In the rows, 128 means zero.
Each row of numbers belongs to one of the objects below and depends on some of the facts about them. Some rows are named. Which object is each other row?

Facts:
satre: uses; zeda: belongs to class; fudren: is of sort
fovis (satre bugra,ruskal) (zeda b) (fudren g)
radan (satre plimi) (zeda b) (fudren e)
bulo (satre konan) (zeda a) (fudren f)
fazatre (zeda c) (fudren h)
vokla (satre sinugri,trule) (zeda b) (fudren g)
baflu (satre plobik) (zeda b) (fudren d)
guklil (satre kude) (zeda b) (fudren e)
vifek (zeda b) (fudren f)
kogrim (zeda c) (fudren d)
badro (satre taflak) (zeda a) (fudren d)
plovum (satre zetin) (zeda b) (fudren d)
floler (zeda b) (fudren g)
gigron (satre gaskik) (zeda c) (fudren i)
drefe (satre plozik) (zeda c) (fudren f)
kludi (satre trupuflem,tuplal,zoplem) (zeda b) (fudren d)
sinugri (zeda c) (fudren g)
zoplem (satre stogaflik) (zeda c) (fudren e)
gepir (zeda a) (fudren g)
malu (zeda a) (fudren d)
fegun (zeda c) (fudren d)
broro (satre gedras) (zeda a) (fudren d)
kufli (zeda a) (fudren i)
gedras (satre gepir) (zeda a) (fudren e)
trupuflem (satre seti) (zeda a) (fudren h)
nemol (satre posto) (zeda a) (fudren j)
lasta (satre fileflir,lelur) (zeda a) (fudren d)
fileflir (satre gaskik,lotrol) (zeda a) (fudren g)
fibik (satre skitreru) (zeda c) (fudren i)
flidek (satre gifo) (zeda b) (fudren h)
dremetos (satre konan,vistok) (zeda c) (fudren i)
bastus (zeda a) (fudren g)
lotal (satre nolas,skopledro) (zeda c) (fudren d)
nolas (zeda c) (fudren d)
klevan (satre zetin,trupuflem) (zeda c) (fudren e)
zipos (satre bulo) (zeda c) (fudren f)
komemil (satre plovetrem) (zeda c) (fudren d)
kobras (satre trule,ruskal) (zeda c) (fudren h)
zogror (zeda c) (fudren f)
stinor (satre bastus) (zeda b) (fudren i)
brumistos (zeda b) (fudren e)
skuzi (satre klustar) (zeda b) (fudren d)
seti (zeda a) (fudren d)
plimi (zeda b) (fudren g)
stogaflik (satre bulo,pliklol) (zeda b) (fudren g)
kiskaba (satre trule) (zeda a) (fudren i)
konan (satre bugra,mostuvor) (zeda a) (fudren j)
veklovi (satre fazatre) (zeda c) (fudren d)
tregar (satre grumebril) (zeda a) (fudren d)
nostaduk (zeda b) (fudren f)
gifo (zeda a) (fudren h)
tritudrak (satre skaske) (zeda b) (fudren d)
vigren (zeda c) (fudren e)
trule (satre brumistos) (zeda c) (fudren g)
brizir (satre dremetos,skezam) (zeda c) (fudren f)
teskim (zeda b) (fudren f)
vobin (satre plagul) (zeda c) (fudren f)
bugra (satre trule,vifek) (zeda c) (fudren j)
mabrumi (zeda b) (fudren f)
gribuvi (satre badro) (zeda a) (fudren d)
taflak (zeda c) (fudren d)
pliklol (satre mostuvor) (zeda c) (fudren g)
plagul (satre drotoflus) (zeda a) (fudren f)
tretren (satre vokla,kogrim) (zeda a) (fudren f)
skezam (satre vigren) (zeda b) (fudren d)
zetin (satre klezu) (zeda b) (fudren d)
plozik (zeda a) (fudren d)
klezu (satre taflak) (zeda b) (fudren f)
neske (satre taflak) (zeda a) (fudren h)
kloraskek (satre zipos,gefa,flidek) (zeda a) (fudren h)
breplem (satre veklovi) (zeda b) (fudren f)
lerul (satre trofle) (zeda c) (fudren i)
vebril (satre kogrim,stinor,mabrumi) (zeda c) (fudren e)
klevo (zeda a) (fudren h)
posto (satre bulo) (zeda b) (fudren f)
biru (satre malu,taflak) (zeda c) (fudren e)
gefa (zeda a) (fudren e)
kletul (zeda a) (fudren g)
skaske (zeda a) (fudren e)
fugrafluk (satre fegun) (zeda b) (fudren d)
skebur (zeda a) (fudren d)
trivul (satre brumistos,plovetrem,naper,fugrafluk,plimi) (zeda a) (fudren e)
skaple (satre skezam) (zeda b) (fudren e)
klustar (satre vigren) (zeda a) (fudren e)
sanon (zeda b) (fudren e)
vistok (satre ruskal) (zeda a) (fudren i)
brimal (zeda a) (fudren e)
sepes (zeda a) (fudren f)
zupopu (satre flidek) (zeda b) (fudren d)
skitreru (zeda a) (fudren d)
naper (zeda b) (fudren g)
klafi (satre kobras,flidek) (zeda a) (fudren e)
puse (zeda a) (fudren j)
drumi (zeda c) (fudren d)
duvakos (zeda b) (fudren h)
vefa (satre brumistos,gepir) (zeda b) (fudren d)
zevuram (satre sinugri,treskan) (zeda a) (fudren e)
treskan (satre teskim) (zeda c) (fudren g)
lotrol (satre konan,zevuram,mostuvor) (zeda c) (fudren e)
ruskal (satre vokla,bugra,malu) (zeda b) (fudren d)
grumebril (satre lotal) (zeda a) (fudren d)
trofle (satre taflak) (zeda c) (fudren d)
fostim (satre kletul) (zeda b) (fudren d)
klasik (zeda c) (fudren i)
gaskik (zeda c) (fudren e)
kude (satre bulo) (zeda b) (fudren d)
rabu (zeda c) (fudren g)
zaklim (zeda c) (fudren h)
sidral (satre zupopu) (zeda c) (fudren e)
plidom (satre grumebril) (zeda c) (fudren d)
drotoflus (zeda c) (fudren d)
lelur (zeda a) (fudren e)
plobik (satre fugrafluk) (zeda a) (fudren f)
mostuvor (zeda a) (fudren d)
tuplal (satre plovum,zoplem) (zeda c) (fudren d)
plasazas (satre skaple) (zeda c) (fudren i)
plovetrem (satre trofle) (zeda c) (fudren h)
trinu (zeda b) (fudren d)
skopledro (satre fovis) (zeda a) (fudren d)

Some rows with their names:
vistok: [160 136 106 128 168 133 158  65 135  90 128 124  73  88 151 130 149 163
  82 123 171 127 122 127 111 123 104 216 137 116 150  67 151 122  90  57]
klafi: [165  84  81 113 118 183 118 123 101 133 110 113 140 144 148 196 103 112
  68 119 105 123 108 119 100 167 102 117 110 143 121 117 162 156 111 102]
lasta: [132  75 158 125 132 132  95 195  98 145 128 139 107 147 120 159  98 112
 161 112 118 106 137 134 115 157 182 114 116 123 118 114 143 137 164 177]
bulo: [157 115 122 119 127 109 146 125 124 115 140 116  89 145 188 142 119 181
 110 129 162 134  92 113 138  78 149 137 130 114 127 108 139 135  36 130]
malu: [ 93  90 182 114 152 112  72 161  94 143 126 154 146 153  92 123 112 108
 162 121 162 147 139 138 128 167 112 114 113 136 118 114 113  78 130 152]
zevuram: [134  86  62 117 125 146 105 113 102 140 121 141 113 149 133 166  97 112
  68 104 110 134 108 135  94 151  97 113 123 145 134  96 154 139 112 115]
plobik: [156 158 137 109 123 162 126 119 132 119 130  84 134 114 190  98 142 123
 137 149 152 143 116 113 167 136 123 187 122 101 125 154 138 132  79  71]
posto: [144 150 116 123 114  91 159 129 137 121 140  92  92 142 176 144 121 176
  99 140 148 111  96 119 147  90 166 126 129 113 121 150 125 162  73 123]
floler: [120 156  96 147 123 138 170  74 145 115 123 135  93  92 140 134 151 139
 117 117 101 118 133 142 125 121 119  92 136 150 140 118 134  94 121  84]
nostaduk: [131 174 102 122 116 109 134 128 145 130 141  96  96 118 176  95 133 142
 118 140 134 127 113 127 185 109 155 158 130 105 130 165 126 153 106  95]
duvakos: [159 139 137 120 155 168 232  88 234  79 155 102 110  77  89  74 127 136
 195 145 166 115 146 100  92  83 157 114 156 115 145 199  65 161 132 171]
stinor: [134 172 107 133 141 119 163  64 166  96 135 123  61  85 158 111 164 158
  87 135 147 124 132 134 167 124 112 176 136 122 152 111 129 118 106  46]
kude: [113  97 159 128 124 103 117 183 118 136 131 141 115 169 110 177 111 141
 145 127 128  92 137 133 138 129 184  50 113 138 102 156 110 123 123 173]
stogaflik: [108 162 111 149 126 124 195  71 133 109 124 139 112 116 143 176 146 174
 102 114 120  98 117 132  79 104 150  79 140 159 126  91 131  98  88 120]
guklil: [125 115  59 131  95 120 150 120 119 139 120 127 127 157 153 189 112 138
  62 119  96 103 112 132 105 128 132  80 113 152 120 129 136 146 118 140]
fibik: [168 177 127 151 130 131 169  89 150 108 130 113 105  83 162 110 169 162
 104 138 114 119 126 118 151  96 128 198 150 111 150  88 154 142 133  81]
zipos: [157 138 138 121 116  94 142 142 126 122 129  90 123 153 167 148 126 187
 101 140 142 123  88 111 138  78 152 126 136 116 125 155 141 168  87  96]
sidral: [161  99  92 127  97 139 123 141 107 140 110 117 156 149 139 177 112 126
  79 125  81 120 107 116 113 122 102  80 121 146 120 142 161 166 131 120]
lotrol: [119 112  71 129 113  90 105 131  98 143 115 132 138 159 113 177 109 129
  64 112 105 130 103 132  90 118 104 107 128 148 135 109 155 161 146 141]

Rows to name:
No name comes twice in this set of rows, the named rows included.
[ 94 142 189 149 106 107 106 192 105 157 133 141 189 159  99 145 127 130
 178 123 123 106 144 127 115 126 194 123 125 130 104 112 115 129 170 228] | tuplal
[ 81 139 199 137 129 129  83 174  99 149 121 139 210 154  84 102 142  99
 172 147 135 138 148 130 138 160 124 123 117 124 109 141 108 103 166 158] | trofle
[151 145 105 108 144 139 113 132 123 118 131  77 111 112 175 122 123 124
 107 133 155 136 111 129 129 145 149 217 132 100 139 129 155 166 112  83] | tretren
[102 179  88 153  81 132 139 134 102 161 124 130 208 150 127 162 129 109
  93 122  90 116 119 136  83 142 148 161 123 138 118  71 141 146 159 197] | klevan
[ 78 106 160 112 156 103  80 168 106 132 124 131 128 152  78 145 114 111
 126 132 152 126 137 146 125 168 139  99 112 131 112 174 110 115 150 137] | ruskal
[116 103  68 130 105  79 101 118 101 151 117 153 120 168 118 139 108 137
  70 110 106 158 105 134 125 103  70  78 129 159 139 109 137 122 119 129] | gaskik
[128 100  43 127 104 133 106 123 105 157 130 144  99 136 148 148 102  94
  81  98  91 136 123 137 117 154 107 130 122 139 140  79 160 137 134 130] | klustar
[ 88 112 139 126 134  96  83 177 118 146 135 148  94 146  95 130 107 111
 147 115 123 111 148 147 152 159 155  94 119 132 123 155 112 114 171 150] | skezam
[ 99 107 169 126 135  97  57 182  98 150 124 145 134 153  74 111 113 111
 159 122 125 142 142 146 145 134 120 104 126 126 129 151 124 121 174 160] | nolas
[101 158 107 104 143  77 120 109 128 111 134  98  93 132 158 109 124 161
  89 140 169 135  96 133 146 116 113 145 125 116 133 180 121 144  79  64] | vifek

The same objects again, as new rows of numbers:
Named rows:
ruskal: [157  86 141  90 192 127 186 143 108 114  90 126 117 169  95  90 167  85
 188 109 123 151 139  91 107 163  52 121 161]
kude: [136  92 147  67 191 138 131 201  94 150 191 110  94  77  67 151 137  78
 161 164 159 182 193  87  91 173 138  87 111]
vefa: [149  93 102 110 189 155 158 138 124 149 122 129 133  93 107 133 160  82
 159 136 128 129 173 136 129 160  69 122  99]
skitreru: [127 176 132 126 193 166 164 100 154 142 110 114  82 139 172 150 120 142
 122  93 126  93 134 160 137 155 104  82 126]
skuzi: [147  89  91  92 182 175 160 129 125 145 133 129 131  95 134 103 140  83
 139 140 106 109 183 121 129 161  86 114 103]
grumebril: [132 151 141 151 191 161 140 150 139 134 137 133 108 143 178 105 140  86
  80 104 135  92 185 139 153 162  76 121 118]
sidral: [127 109 135 110  79  87  89 125 137 100 147 121 174 150 114 129 144 115
 100 140 135 134 131 120 166  90 137 156 125]
klafi: [116 164 138 170 145  86 115 154 129 115 123 138 131 125 133 118 157  96
  84 141 135 112 132 143 119 122 112 177 158]
biru: [128 126  85  96  67  88 122 132  74  96 142  82 183 158 161 133 164 139
  91 100 142 131 146 132 121  61 142  93 174]
gedras: [106 165 129 165 140  89 113 149 134 119 127 134 130 117 140 120 154 101
  80 141 130 106 131 144 121 120 124 172 156]
teskim: [115 107  96 154 129 128  95  86 151 154 133 147 102  86  89 145 100 184
 190 149  80 171 101 134  99 123 162 126 146]
vifek: [126 107 102 154 135 117 103  88 149 154 124 148  99  91  83 145 105 187
 194 145  86 177  96 132  97 124 152 120 150]
klezu: [114 112  63 154  72 128 114 145  68 149 173 114 172  87 160 114 162 166
 125  99 121 174 185 126  81  67 156  86 180]
nostaduk: [115 107  97 150 127 123  96  87 150 155 137 148 100  84  87 143 100 182
 188 149  82 170 100 133  97 122 159 122 151]
fileflir: [123 154 145 152  94 107 150 138 114  93 106 154 114 122 170  90 109  97
  79 134 133  85 118  98 106 146 141 141 143]
klevo: [137 183 161 166 143 191 142 137 147 133 116 139  90 126 153 151 102 161
 150 113 126 118  90 172 111 123 156 123 130]
trupuflem: [140 164 164 181 146 187 116 186 130 128 141 147 121 127 155 118 125 106
 105 124 141 122 131 166 119 131 135 166 127]
plasazas: [124 103 141 174  64 100  81 135  95 135 105 139 195 126 112 113 118 142
  87 146 158 145  71  84 144 120 172 183  92]
puse: [ 68 193 108 127 144 115 121 114 147 157 121  75 102 153 132 138 131 161
 103 142 106 113  74 170 119 115 166 162 169]

Which object is each row?
No name comes twice in this set of rows, the named rows included.
[129 110 133 104  79  87  94 117 140  97 141 119 167 157 112 131 142 123
 106 140 133 132 123 119 163  93 137 149 130] | vebril
[111 125 114  94  76  97 103  83 172 113 128 117 133 148 137 146 103 167
 127 142  95 104  91 146 173  87 165 119 110] | vigren
[128 104  81 114 130  92 146  90 145 141 102 128 128  79  86 151 148 135
 175 168  86 129  85 154 105 114 140 150 132] | brumistos
[122 110 159 154  83 105  66 108 150 122 174 143 146 176 112 105  95 169
 128 117 128 175 148  89 163 102 147 142 138] | brizir
[125 108 128 111  78  87  88 124 139 102 152 123 178 147 120 124 142 115
  94 142 131 127 139 119 170  89 140 155 121] | klevan
[114 116 131 164  63 104  96  95 111 142  94 130 161 116 104 150 100 182
 131 137 152 140  69 113 134 109 182 142  88] | klasik
[142 102 148 124  68  96 114 120 122  88 112 147 168 130 128 133 129 111
 107 130 147 118 115  99 155 107 139 134  91] | treskan
[126 100 163 107  63 104 114 137  91 112  99 137 171 173 101  67  76 144
  99 148 155 146  70  57 114 139 173 165 134] | dremetos
[155  88 138 118 101  89 183 139  99  86  89 153 147 122  88  75 152  89
 179 157 121 132  88  72  91 145  68 170 159] | fovis
[127 175 142  82 186 181 179  93 153 126 105 110  79 175 180 132  76 149
 125  98 106  84 129 127 120 162 113  78 153] | mostuvor
[147 104 113 118 121 198 151 120 141 148 122 144 114  81 104 149 109 146
 191 155  94 139  92 167 102 126 161 131 104] | duvakos

Now the same objects, written a new way:
Named rows:
sepes: [110 151 139 148 119 126 121 127 120 104 130  84 145 168 132 120 103 118
 104 121 121 119 174 135 158 140 154 132 136]
badro: [131 145 185 150 152 135 167 155 110 104 146 161 114  92  64 124 148 139
 154  91 148 155 168 121 125 116 175 115  99]
trivul: [123 114 122 139 100 119 130 141 116 104 127 122 128 169 120 100 125 107
 135 122 122 105 170 104 147 134 143 127 122]
fileflir: [118 125 119 192  98 116 117 131 127  98 126 111 146 160 135  91 120 105
 113 122 129  99 162 111 168 121 141 125 162]
tregar: [110 116 138 148 115 153 142 167 121 121 110 147 133 141 114 106 127 158
 144 124 131 129 148  97 119 147 139 141  83]
plozik: [ 97 156 165 127 127 143 146 156 126 110 103 143 127 146 123 114 127 134
 132 136 134 126 143 116 123 150 150 150  81]
mabrumi: [116 177 116 148 104  97 108 120 106 130 141 100 140 165 133 132  96 102
 106 123 121 126 131 149 137 139 145 122 137]
radan: [126 148 105 148  86  98 115 134 105 122 139 139 130 157 127 116 121  95
 131 126 129 109 126 117 126 133 134 124 126]
posto: [151 141 111 139  63  76 114  50  95 125 114 125 136 195 113 118 111 140
  60 116 136 160 151 104 118 140 136  69 133]
skezam: [107 135 102 176  87 138 116 183 111 152 129 157 140 127 124 114 124 163
 150 127 130 134 106 106  90 147 124 148  84]
trinu: [103 180 143 130 111 117 132 153 113 133 116 157 125 143 129 125 123 124
 132 138 135 134 103 129 101 148 137 140  82]
fovis: [141 114 105 174 106  66 137 131 137 119 142 141 145 164 164 109  75  69
 130 112 143  97  93 122 160 118 128  86 159]
baflu: [117 147 119 142 104 120 133 157 109 143 121 164 131 141 121 121 119 138
 141 127 139 137 106 115  95 145 128 131  82]
kogrim: [ 89 157 142 125 121 128 139 130 124  97  91 141 106 135 120 128 113 150
 141 140 126 125 108 130 104 132 144 147  91]
zipos: [137 115 111 141  73  90 117  33 105  83  88 107 117 189 100 119  98 165
  70 118 129 151 156 107 116 124 148  75 142]
vobin: [112 118 100 165 103 113 111 108 118  98 118  89 128 154 122 126  83 144
 120 116 117 124 138 133 131 119 149 116 142]
plidom: [ 99 114 116 149 109 138 132 139 119 108  96 145 112 132 112 114 111 171
 153 127 129 128 113 112  93 128 138 138  87]
vigren: [ 95 142 107 157  93 112 109 121 119  80 115 112 113 146 122 112 120 118
 134 137 113  99 127 127 127 120 146 148 136]
klasik: [ 99 133 118 141  97 101 118 106 115 101 101 140  89 143 120  89 131  91
 136 149 123 101 115 124 148 112 150 149 150]

Which object is each row?
No name comes twice in this set of rows, the named rows included.
[110 102 117 162 144 147 155 131 112 141  92 125 117 135 109 148 122 164
 135  95 139 157 117 136  94 109 129 154  82] | plovetrem
[121 145 121 120 110 116 139 154 109 150 116 159 125 151 127 123 111 126
 147 126 137 137 110 117  97 149 129 128  74] | vefa
[129 125 175 166 168 151 178 147 109 139 125 136 129 117  86 150 150 139
 125  73 156 170 160 143 123 110 153 143  83] | neske
[114 111  94 154  82 110 117 105 111  82 109 125 112 155 110 110 118 136
 133 127 120 111 134 108 120 116 142 121 135] | zoplem
[150 116  89 129 108  70 135 124 118 140 137 122 129 185 155 111  79  57
 143 108 134 101 122 127 159 126 124  83 147] | vokla
[118 131 105 140  96 130 125 165 104 155 122 156 129 145 116 116 120 149
 150 123 133 140 114 102  90 149 123 131  74] | zupopu
[112 116 149 146 124 143 151 167 133 115 111 156 137 143 124 108 114 150
 140 122 135 124 134 100 120 147 141 134  83] | skopledro
[122 137 104 151  84  92 112 137 105 144 132 162 113 147 127  88 138  77
 135 140 131 111 112 112 142 127 135 134 141] | stinor
[104 170 163 136 144 121 153 125 113  90 117 150  95 100  79 137 132 141
 149 114 138 143 123 145 107 109 170 130 100] | taflak
[119 117 134 163 104 118 135 141 127  92 126 132 136 158 128 101 118 106
 127 124 127 102 156 100 149 132 147 129 134] | zevuram
[107 163 134 146 137 134 148 145 110 170 100 135 140 155 138 151 127 127
 109 113 145 157  98 150  99 136 116 170  73] | duvakos
[136  76 126 118 116 104 150 137 123 133 117 153 111 171 137  82 110  63
 152 128 135  97 145  95 173 128 139 122 133] | kiskaba
[114 125 156 141 124 142 150 161 119 116 114 150 128 137 108 113 129 145
 139 120 138 134 151 105 121 141 149 136  85] | gribuvi

